Below are the code and all the weights of a small trained network. Each question names an input and a target symbol and asks about switching units off, where a switched-off unit gives its printed mean instead of its output.

import numpy as np


def w(rows, s, z=0):
    codes = np.array(rows[::2]) - 128.0
    scale = np.full(codes.shape[1], s)
    scale[-1] = z or s
    return codes * scale


def f(y):
    return y / 2 * (1 + np.tanh(0.7978845608 * (y + 0.044715 * y**3)))


def softmax(a):
    e = np.exp(a - a.max(-1, keepdims=True))
    return e / e.sum(-1, keepdims=True)


def log_softmax(a):
    a = a - a.max(-1, keepdims=True)
    return a - np.log(np.exp(a).sum(-1, keepdims=True))


def net(x, mask):
    ids = ['λμξστφ'.index(c) for c in x.split()]
    T = len(ids)
    res = E[ids] + P[:T]
    r = res
    for j in range(3):
        rows = slice(3 * j, 3 * j + 3)
        q, k, v = (r @ M[0][rows].T for M in (Q, K, V))
        z = softmax(np.where(np.tri(T) > 0, q @ k.T / 3**0.5, -1e9)) @ v
        o = O[0][rows]
        res = res + np.where(mask[j], z, o[:, -1]) @ o[:, :-1]
    y = f(res @ A[0][:, :-1].T + A[0][:, -1])
    res = res + np.where(mask[3:7], y, B[0][:, -1]) @ B[0][:, :-1]
    return log_softmax(res[-1] @ U[:, :-1].T + U[:, -1])


Q, K, V, O, A, B = {}, {}, {}, {}, {}, {}
E = w([
[253,34,93,174,91,62],'λ',
[42,97,121,59,207,26],'μ',
[143,85,136,116,122,72],'ξ',
[100,34,33,178,91,133],'σ',
[193,167,203,27,178,32],'τ',
[197,210,14,59,233,206],'φ',
],0.0049)
P = w([
[12,97,189,230,51,19],'0',
[215,184,113,78,220,214],'1',
[230,127,70,76,208,173],'2',
[221,87,39,60,180,131],'3',
[222,87,27,50,192,108],'4',
[224,65,19,53,188,97],'5',
[218,55,4,35,162,71],'6',
[220,39,9,36,165,52],'7',
[209,32,13,32,175,54],'8',
[194,22,11,34,172,39],'9',
],0.0036)
Q[0] = w([
[21,169,79,151,125,183],'head 1',
[109,33,28,121,70,46],'head 1',
[113,202,202,209,107,230],'head 1',
[31,240,238,193,48,156],'head 2',
[43,240,246,183,46,161],'head 2',
[20,162,152,187,39,233],'head 2',
[228,10,9,20,220,45],'head 3',
[22,253,244,191,96,235],'head 3',
[36,208,245,238,68,251],'head 3',
],0.0044)
K[0] = w([
[137,125,226,110,73,136],'head 1',
[223,48,109,232,120,95],'head 1',
[136,206,189,18,172,134],'head 1',
[231,181,45,33,209,229],'head 2',
[244,202,26,71,213,209],'head 2',
[237,218,129,63,217,182],'head 2',
[19,128,247,248,39,12],'head 3',
[252,92,11,67,153,225],'head 3',
[254,184,40,23,228,234],'head 3',
],0.0044)
V[0] = w([
[152,225,28,41,213,181],'head 1',
[253,80,144,169,209,106],'head 1',
[44,220,58,49,242,155],'head 1',
[9,168,58,92,211,203],'head 2',
[245,60,41,241,45,147],'head 2',
[13,204,204,11,235,96],'head 2',
[178,159,253,78,43,28],'head 3',
[249,235,243,3,251,62],'head 3',
[228,180,10,196,155,188],'head 3',
],0.0043)
O[0] = w([
[85,230,22,26,19,149,191],'head 1',
[235,224,195,231,17,22,251],'head 1',
[17,197,21,22,91,137,128],'head 1',
[25,36,26,10,165,187,55],'head 2',
[242,169,226,150,17,237,216],'head 2',
[18,101,13,85,231,6,52],'head 2',
[159,186,166,252,225,12,183],'head 3',
[137,254,3,236,56,8,45],'head 3',
[146,228,114,40,17,246,39],'head 3',
],0.0043,0.0016)
A[0] = w([
[184,216,112,92,9,197,206],'neuron 1',
[46,13,118,1,186,169,253],'neuron 2',
[236,69,192,243,67,125,212],'neuron 3',
[208,219,88,93,6,101,223],'neuron 4',
],0.004,0.0033)
B[0] = w([
[154,247,107,125,11,222,190],'neuron 1',
[70,1,111,25,144,211,222],'neuron 2',
[172,165,222,185,96,152,252],'neuron 3',
[91,238,63,95,10,155,240],'neuron 4',
],0.0044,0.0032)
U = w([
[231,193,186,208,15,107,30],'λ',
[53,4,75,46,188,19,140],'μ',
[115,158,179,193,228,124,84],'ξ',
[147,4,228,49,189,247,108],'σ',
[102,239,88,241,221,2,154],'τ',
[56,241,17,28,30,156,252],'φ',
],0.0041,0.0019)

Each question gives the input, a string of symbols that net reads in full, and the target symbol t.
The units are the heads (3 rows each of Q, K, V and O) and the neurons (one row each of A and B). Each row of codes is followed by its name. A weight is (code - 128) times the scale printed after its matrix; where a second scale follows, it is the last column's (O, A, B and U).
mask holds one flag per unit, heads first, then neurons. A switched-off unit (its flag False) gives its mean, the last column of its rows in O or B, instead of its output. The means were averaged over made-up inputs and are rounded, as every weight is.
A unit's drop is (log p(t) with every unit on - log p(t) with that unit switched off) / (log p(t) with every unit on - log p(t) with every unit switched off).
The circuit of an input: a set's keep is (log p(t) with only the set's units on - log p(t) with every unit switched off) / (log p(t) with every unit on - log p(t) with every unit switched off). Starting from all 7 units, units are removed one at a time, each time the one whose removal leaves the highest keep (on an exact tie, the one counted first), for as long as the keep stays at least 0.8.
circuit, biggest first: the units of the circuit, biggest drop first
most important unit: the unit with the biggest drop
k most important neurons: the k neurons with the biggest drops, biggest first
which heads matter: for each layer, one digit per head in row order, 1 if its drop is at least 0.15 and else 0, layers parted by /
drop of u: that unit's drop, to one decimal
input λ φ τ λ σ, target λ: circuit, biggest first	head 2; head 1; neuron 3
input σ σ σ, target σ: circuit, biggest first	head 3; head 1; neuron 2
input σ σ σ λ σ ξ φ σ, target σ: circuit, biggest first	head 3; neuron 2
input σ σ σ σ τ, target σ: which heads matter	001
input λ τ φ τ τ σ λ σ, target λ: 2 most important neurons	neuron 3; neuron 2
input τ σ τ, target τ: which heads matter	011
input φ τ τ, target φ: circuit, biggest first	head 3; head 1; neuron 4
input τ τ λ, target τ: circuit, biggest first	head 3; head 2
input μ σ τ, target μ: which heads matter	010
input μ σ τ μ μ, target μ: which heads matter	010
input φ φ τ λ, target φ: which heads matter	101
input φ μ φ, target φ: most important unit	head 1
input φ σ σ τ, target φ: 2 most important neurons	neuron 4; neuron 1
input φ φ τ σ, target φ: drop of head 1	0.4
input φ σ φ, target φ: drop of neuron 1	0.1
input σ σ σ σ φ, target σ: drop of head 3	1.2
